Below is a small trained network, with its code and all its weights. Each question gives an input and a target symbol and asks what happens when units are switched off, that is, made to give their printed mean instead of their output.

import numpy as np


def w(rows, s, z=0):
    codes = np.array(rows[::2]) - 128.0
    scale = np.full(codes.shape[1], s)
    scale[-1] = z or s
    return codes * scale


def norm(h):
    return h / np.sqrt((h * h).mean(-1, keepdims=True) + 1e-5)


def f(y):
    return np.maximum(y, 0)


def softmax(a):
    e = np.exp(a - a.max(-1, keepdims=True))
    return e / e.sum(-1, keepdims=True)


def log_softmax(a):
    a = a - a.max(-1, keepdims=True)
    return a - np.log(np.exp(a).sum(-1, keepdims=True))


def net(x, mask):
    ids = ['ΓΛΠΣΨδζφ'.index(c) for c in x.split()]
    T = len(ids)
    res = E[ids] + P[:T]
    u = 0
    for l in range(2):
        q, k, v = (norm(res) @ M[l].T for M in (Q, K, V))
        z = softmax(np.where(np.tri(T) > 0, q @ k.T / 4**0.5, -1e9)) @ v
        res = res + np.where(mask[u], z, O[l][:, -1]) @ O[l][:, :-1]
        u += 1
        y = f(norm(res) @ A[l][:, :-1].T + A[l][:, -1])
        res = res + np.where(mask[u : u + 4], y, B[l][:, -1]) @ B[l][:, :-1]
        u += 4
    return log_softmax(norm(res)[-1] @ U[:, :-1].T + U[:, -1])


Q, K, V, O, A, B = {}, {}, {}, {}, {}, {}
E = w([
[164,40,135,129,99,107,131,142,237,161],'Γ',
[109,97,126,173,54,181,198,82,133,129],'Λ',
[27,124,126,144,78,127,100,88,107,79],'Π',
[104,17,174,195,116,141,179,113,122,104],'Σ',
[96,97,128,227,105,122,114,165,95,144],'Ψ',
[165,128,87,90,220,169,91,143,134,84],'δ',
[54,61,155,196,141,87,111,80,125,79],'ζ',
[172,154,2,95,147,184,132,156,130,134],'φ',
],0.0081)
P = w([
[225,205,209,3,57,59,119,176,125,230],'0',
[164,3,80,151,69,148,43,58,82,96],'1',
[153,18,71,207,93,148,54,68,89,93],'2',
[99,43,69,199,109,156,90,89,134,41],'3',
[97,54,64,191,145,191,110,98,144,56],'4',
[35,65,73,221,177,195,126,134,158,62],'5',
[37,81,54,203,215,167,173,69,175,67],'6',
[29,112,69,197,237,169,205,80,155,89],'7',
[63,125,92,147,209,172,193,57,173,90],'8',
],0.0034)
Q[0] = w([
[143,241,163,26,111,139,159,113,147,139],'L0H1',
[187,252,179,64,112,101,42,168,64,179],'L0H1',
[39,84,145,158,145,159,69,88,164,53],'L0H1',
[195,158,219,64,165,128,123,141,145,136],'L0H1',
],0.023)
K[0] = w([
[82,178,232,63,3,110,125,95,155,134],'L0H1',
[97,118,189,162,18,72,54,143,78,114],'L0H1',
[54,186,51,86,208,100,106,118,114,69],'L0H1',
[145,27,176,90,92,47,120,124,165,143],'L0H1',
],0.019)
V[0] = w([
[126,113,78,129,50,216,212,80,99,111],'L0H1',
[159,11,176,128,181,133,151,119,165,122],'L0H1',
[157,102,117,159,62,121,184,179,159,199],'L0H1',
[105,126,253,148,126,121,150,110,59,98],'L0H1',
],0.023)
O[0] = w([
[128,129,1,151,122,229,174,139,188,145,170],'L0H1',
[107,101,196,131,187,122,42,136,226,107,158],'L0H1',
[100,34,121,76,118,134,177,135,178,213,32],'L0H1',
[72,212,159,205,56,129,131,214,204,131,5],'L0H1',
],0.012,0.026)
A[0] = w([
[156,249,81,149,53,146,189,124,84,86,33],'L0N1',
[204,165,172,72,165,63,95,126,31,87,87],'L0N2',
[102,89,78,219,182,180,107,147,197,82,251],'L0N3',
[64,75,123,202,115,124,176,244,128,214,75],'L0N4',
],0.017,0.0025)
B[0] = w([
[98,76,53,6,105,99,60,167,122,68,174],'L0N1',
[198,127,165,136,69,235,95,125,178,99,253],'L0N2',
[83,109,136,140,167,168,31,132,87,158,187],'L0N3',
[166,104,180,129,100,166,96,140,21,159,150],'L0N4',
],0.015,0.025)
Q[1] = w([
[128,123,182,140,117,102,172,142,109,144],'L1H1',
[132,96,122,120,173,188,16,75,117,77],'L1H1',
[138,176,164,166,94,83,253,142,168,143],'L1H1',
[145,107,162,127,114,173,99,113,93,170],'L1H1',
],0.041)
K[1] = w([
[116,192,77,160,250,160,91,55,142,31],'L1H1',
[183,196,184,54,57,97,238,199,145,207],'L1H1',
[90,86,60,136,248,168,53,59,112,103],'L1H1',
[128,177,146,124,174,30,153,150,156,48],'L1H1',
],0.022)
V[1] = w([
[87,74,225,159,96,109,177,188,144,229],'L1H1',
[71,90,78,163,183,251,70,128,204,142],'L1H1',
[184,39,118,49,186,127,189,74,139,193],'L1H1',
[122,117,45,102,62,147,188,165,73,169],'L1H1',
],0.019)
O[1] = w([
[101,210,95,105,86,3,104,90,136,145,65],'L1H1',
[136,74,207,171,149,83,121,46,130,227,8],'L1H1',
[76,100,121,218,43,103,186,91,126,73,57],'L1H1',
[201,81,77,170,93,94,96,235,72,162,241],'L1H1',
],0.014,0.011)
A[1] = w([
[88,179,195,195,147,135,108,202,196,154,68],'L1N1',
[140,51,121,170,89,142,187,178,155,76,94],'L1N2',
[194,109,123,121,176,148,133,253,119,133,59],'L1N3',
[113,240,142,56,188,146,171,170,153,148,2],'L1N4',
],0.035,0.005)
B[1] = w([
[92,89,122,76,134,186,208,109,112,75,139],'L1N1',
[158,193,103,111,164,108,134,143,204,171,169],'L1N2',
[119,144,109,138,140,68,180,45,118,125,253],'L1N3',
[186,129,161,250,96,92,131,107,110,97,149],'L1N4',
],0.026,0.031)
U = w([
[13,136,153,212,83,68,217,57,144,50,16],'Γ',
[126,57,187,215,98,114,93,189,4,218,168],'Λ',
[184,106,46,95,168,107,214,71,76,132,104],'Π',
[79,137,193,19,192,17,95,100,248,219,72],'Σ',
[89,160,77,28,82,82,66,223,97,97,186],'Ψ',
[93,63,190,31,151,251,127,192,127,112,251],'δ',
[212,192,199,171,134,122,70,95,147,68,127],'ζ',
[144,175,91,201,101,181,153,192,233,215,108],'φ',
],0.0048,0.002)

Each question gives the input, a string of symbols that net reads in full, and the target symbol t.
The units are the heads (4 rows each of Q, K, V and O) and the neurons (one row each of A and B). Each row of codes is followed by its name. A weight is (code - 128) times the scale printed after its matrix; where a second scale follows, it is the last column's (O, A, B and U).
mask holds one flag per unit, layer by layer, with each layer's heads first. A switched-off unit (its flag False) gives its mean, the last column of its rows in O or B, instead of its output. The means were averaged over made-up inputs and are rounded, as every weight is.
A unit's drop is (log p(t) with every unit on - log p(t) with that unit switched off) / (log p(t) with every unit on - log p(t) with every unit switched off).
The circuit of an input: a set's keep is (log p(t) with only the set's units on - log p(t) with every unit switched off) / (log p(t) with every unit on - log p(t) with every unit switched off). Starting from all 10 units, units are removed one at a time, each time the one whose removal leaves the highest keep (on an exact tie, the one counted first), for as long as the keep stays at least 0.8.
circuit, biggest first: the units of the circuit, biggest drop first
unit that matters most: the unit with the biggest drop
top k neurons: the k neurons with the biggest drops, biggest first
k most important neurons of layer l: the k neurons of layer l with the biggest drops, biggest first
input Σ Π Γ δ, target Σ: circuit, biggest first	[L1H1, L0H1]
input ζ Π δ δ Σ δ Ψ, target ζ: top neuron	[L1N4]
input Π Π Π Γ Π, target Ψ: top 2 neurons	[L0N1, L0N3]
input Γ Σ Σ Ψ φ Γ, target Γ: circuit, biggest first	[L1H1, L0H1]
input Γ Ψ Π ζ Γ Π δ δ φ, target Γ: top 2 neurons	[L0N3, L0N1]
input δ δ Γ ζ φ δ, target δ: top 2 neurons	[L1N3, L0N2]
input Π Π Λ, target φ: top 2 neurons	[L0N1, L1N2]
input φ δ Π Π Π Γ φ, target φ: top 2 neurons	[L1N2, L1N3]
input Λ Σ Π δ Γ φ, target Λ: circuit, biggest first	[L1H1, L0H1, L1N3]
input Γ Π Ψ Γ, target Γ: 3 most important neurons of layer 0	[L0N3, L0N2, L0N1]
input φ Σ Γ Π ζ, target φ: circuit, biggest first	[L1H1, L1N2, L0H1, L1N3]
input ζ Π Γ Σ δ δ Π Π, target ζ: 2 most important neurons of layer 1	[L1N4, L1N3]
input Ψ δ δ Π δ Λ, target Ψ: 2 most important neurons of layer 1	[L1N3, L1N4]
input Γ Ψ ζ Γ Π δ, target Γ: unit that matters most	L0N3
input Γ Γ Π Π Λ, target φ: 2 most important neurons of layer 1	[L1N3, L1N2]
input Γ Π Π, target Ψ: top 2 neurons	[L0N1, L1N3]
input Γ φ Π Ψ Π Ψ Ψ Π φ, target Γ: 2 most important neurons of layer 0	[L0N1, L0N2]
input Π Π Π ζ Π ζ, target Γ: 2 most important neurons of layer 1	[L1N3, L1N1]
input δ Σ Π Λ ζ, target δ: top 4 neurons	[L1N3, L0N2, L1N4, L1N2]
input Π Π Ψ, target Λ: unit that matters most	L0N4
input Ψ Π Π Π Λ, target Ψ: top 3 neurons	[L0N2, L0N3, L1N3]
